Below are the code and all the weights of a small trained network. Each question names an input and a target symbol and asks about switching units off, where a switched-off unit gives its printed mean instead of its output.

import numpy as np


def w(rows, s, z=0):
    codes = np.array(rows[::2]) - 128.0
    scale = np.full(codes.shape[1], s)
    scale[-1] = z or s
    return codes * scale


def norm(h):
    return h / np.sqrt((h * h).mean(-1, keepdims=True) + 1e-5)


def f(y):
    return np.maximum(y, 0)


def softmax(a):
    e = np.exp(a - a.max(-1, keepdims=True))
    return e / e.sum(-1, keepdims=True)


def log_softmax(a):
    a = a - a.max(-1, keepdims=True)
    return a - np.log(np.exp(a).sum(-1, keepdims=True))


def net(x, mask):
    ids = ['ΘΛΞΠΣΨΩβγδεζημτφ'.index(c) for c in x.split()]
    T = len(ids)
    res = E[ids] + P[:T]
    r = norm(res)
    for j in range(2):
        rows = slice(3 * j, 3 * j + 3)
        q, k, v = (r @ M[0][rows].T for M in (Q, K, V))
        z = softmax(np.where(np.tri(T) > 0, q @ k.T / 3**0.5, -1e9)) @ v
        o = O[0][rows]
        res = res + np.where(mask[j], z, o[:, -1]) @ o[:, :-1]
    y = f(norm(res) @ A[0][:, :-1].T + A[0][:, -1])
    res = res + np.where(mask[2:14], y, B[0][:, -1]) @ B[0][:, :-1]
    return log_softmax(norm(res)[-1] @ U[:, :-1].T + U[:, -1])


Q, K, V, O, A, B = {}, {}, {}, {}, {}, {}
E = w([
[145,78,118,94,139,137],'Θ',
[136,191,224,192,97,179],'Λ',
[149,86,108,85,130,124],'Ξ',
[124,104,237,101,110,160],'Π',
[101,161,212,177,111,159],'Σ',
[158,123,180,162,136,118],'Ψ',
[116,57,153,190,56,105],'Ω',
[97,82,113,117,156,109],'β',
[121,79,111,100,144,89],'γ',
[183,184,122,112,183,143],'δ',
[84,170,160,163,135,148],'ε',
[98,97,118,89,134,92],'ζ',
[1,92,191,199,111,36],'η',
[116,94,89,149,109,95],'μ',
[101,139,122,136,73,78],'τ',
[90,128,98,144,86,132],'φ',
],0.0016)
P = w([
[126,23,223,137,26,151],'0',
[135,20,187,112,33,138],'1',
[130,29,162,109,49,123],'2',
[123,48,150,107,69,123],'3',
[132,60,135,109,89,118],'4',
[125,81,117,104,110,116],'5',
[127,94,104,101,132,115],'6',
[125,115,86,100,150,112],'7',
[125,137,70,99,175,107],'8',
[125,166,37,96,201,90],'9',
[126,185,30,96,225,91],'10',
[129,195,29,101,253,98],'11',
],0.00058)
Q[0] = w([
[51,252,193,248,9,211],'h1',
[145,250,251,247,15,244],'h1',
[231,251,249,224,195,249],'h1',
[67,252,245,247,7,241],'h2',
[225,250,227,237,148,252],'h2',
[41,251,226,252,16,247],'h2',
],0.0035)
K[0] = w([
[153,34,249,157,34,227],'h1',
[166,26,253,122,68,181],'h1',
[210,34,251,60,221,190],'h1',
[135,39,233,110,23,240],'h2',
[204,78,250,67,133,234],'h2',
[166,44,222,87,18,244],'h2',
],0.0035)
V[0] = w([
[34,124,211,51,125,121],'h1',
[161,39,160,206,183,140],'h1',
[147,156,170,183,142,2],'h1',
[211,110,100,103,83,31],'h2',
[119,146,105,61,207,104],'h2',
[75,132,62,170,132,138],'h2',
],0.0023)
O[0] = w([
[91,181,117,47,179,65,244],'h1',
[139,67,116,245,250,107,253],'h1',
[219,101,163,91,91,32,132],'h1',
[171,197,179,169,110,148,209],'h2',
[137,59,218,121,138,130,44],'h2',
[76,66,91,188,60,119,55],'h2',
],0.0022,0.0011)
A[0] = w([
[8,121,46,99,24,199,21],'n1',
[175,163,55,121,166,177,80],'n2',
[124,60,165,105,124,188,141],'n3',
[135,92,137,79,84,100,164],'n4',
[128,173,215,134,97,156,177],'n5',
[101,128,172,156,186,104,162],'n6',
[58,137,166,174,96,81,112],'n7',
[154,200,114,115,173,151,102],'n8',
[147,58,132,175,88,119,1],'n9',
[137,85,129,141,118,101,45],'n10',
[161,174,165,111,2,110,60],'n11',
[110,89,106,133,84,78,129],'n12',
],0.0028,0.0021)
B[0] = w([
[5,235,24,228,46,208,153],'n1',
[129,103,206,70,119,212,152],'n2',
[99,152,120,143,81,83,186],'n3',
[103,153,139,187,145,146,190],'n4',
[94,110,72,89,164,100,193],'n5',
[150,191,130,144,105,136,250],'n6',
[171,55,155,113,86,167,177],'n7',
[136,25,141,139,102,118,172],'n8',
[240,70,27,191,110,217,141],'n9',
[123,93,175,133,71,233,135],'n10',
[214,222,37,43,65,55,142],'n11',
[178,137,93,97,110,165,185],'n12',
],0.0032,0.002)
U = w([
[5,252,252,252,252,251,211],'Θ',
[250,250,5,6,4,10,167],'Λ',
[231,7,15,12,250,7,52],'Ξ',
[3,249,252,7,251,3,252],'Π',
[35,53,245,4,4,235,108],'Σ',
[252,253,252,252,250,5,225],'Ψ',
[253,5,5,252,4,252,252],'Ω',
[144,28,179,69,186,200,4],'β',
[94,56,131,74,184,179,4],'γ',
[252,8,251,5,252,250,154],'δ',
[2,222,3,251,4,249,241],'ε',
[49,7,4,13,244,55,11],'ζ',
[6,4,251,252,9,6,180],'η',
[105,176,145,109,245,234,64],'μ',
[3,5,4,241,251,6,157],'τ',
[88,15,226,10,173,223,5],'φ',
],0.0035)

Each question gives the input, a string of symbols that net reads in full, and the target symbol t.
The units are the heads (3 rows each of Q, K, V and O) and the neurons (one row each of A and B). Each row of codes is followed by its name. A weight is (code - 128) times the scale printed after its matrix; where a second scale follows, it is the last column's (O, A, B and U).
mask holds one flag per unit, heads first, then neurons. A switched-off unit (its flag False) gives its mean, the last column of its rows in O or B, instead of its output. The means were averaged over made-up inputs and are rounded, as every weight is.
A unit's drop is (log p(t) with every unit on - log p(t) with that unit switched off) / (log p(t) with every unit on - log p(t) with every unit switched off).
The circuit of an input: a set's keep is (log p(t) with only the set's units on - log p(t) with every unit switched off) / (log p(t) with every unit on - log p(t) with every unit switched off). Starting from the 12 units with the biggest drops (on a tie, the unit counted first), units are removed one at a time, each time the one whose removal leaves the highest keep (on an exact tie, the one counted first), for as long as the keep stays at least 0.8.
circuit, biggest first: the units of the circuit, biggest drop first
top k neurons: the k neurons with the biggest drops, biggest first
which heads matter: for each layer, one digit per head in row order, 1 if its drop is at least 0.15 and else 0, layers parted by /
input η Ω Π μ Π τ Ω Ξ Π μ γ Ξ, target Ω: circuit, biggest first : h1, h2
input γ γ Π ζ τ η Λ β μ, target Ω: which heads matter : 01
input Π Θ Σ γ Θ τ μ, target Λ: circuit, biggest first : h1
input Θ Ψ Λ Ξ, target δ: top 3 neurons : n2, n1, n5
input δ Θ Λ β Π Ω Λ Θ Ψ μ β, target Ω: which heads matter : 11
input μ ζ δ β ε β μ Ψ τ Θ Θ, target Λ: which heads matter : 11
input Θ ζ Ψ ε Σ, target Ψ: circuit, biggest first : h1, n1, h2
input Θ γ Π Ψ δ η Θ φ Θ, target ε: circuit, biggest first : h1, n1
input δ φ β Σ ε μ Σ Ξ, target Ω: circuit, biggest first : h2, h1
input η Θ μ γ, target Ω: circuit, biggest first : n12, n4, n5
input β Θ Θ μ Σ Π Ψ τ β, target Λ: top 4 neurons : n12, n8, n1, n5
input Λ Λ Ψ Θ, target δ: top 3 neurons : n2, n5, n1
input ε Ω Θ Θ Ψ Θ τ Θ β Π Θ, target τ: circuit, biggest first : h2, n3, n7, n12
input Ξ ζ Π γ Θ Ψ δ, target δ: circuit, biggest first : n8, n2
input ε Π Ψ μ Θ η Θ Π Θ Ψ Θ Θ, target δ: circuit, biggest first : n2, n1
input Λ Θ Ψ γ Ω Ω φ Σ μ Ξ ε η, target η: top 2 neurons : n7, n1
input Θ Ξ δ Θ ε φ Σ Ω γ Θ Θ ζ, target Π: top neuron : n1
input Ψ φ Θ Ω Π δ Ξ γ, target η: circuit, biggest first : h2, h1, n3
input Π δ β Ψ Θ Ω γ, target Ψ: which heads matter : 01
input Ω μ Π Λ, target Π: which heads matter : 10
input Λ Π γ Θ Ω Θ ζ, target Π: which heads matter : 11
input Ψ Π Θ ε γ Ω η Π Π Θ γ, target Ψ: top 2 neurons : n4, n5
input Θ Λ Ψ γ Θ, target Ψ: which heads matter : 01
input μ δ μ Λ γ ζ μ ζ, target Ω: top 2 neurons : n12, n4
input γ μ Θ Ψ η Π Ξ β Ξ, target τ: top neuron : n4
input Ω Ω Ψ Λ η Σ, target Ψ: top 2 neurons : n6, n1
input Λ Θ μ η Π, target Π: top neuron : n5
input Π ζ μ Ξ η Ψ φ Ψ ζ, target ε: top 2 neurons : n1, n4
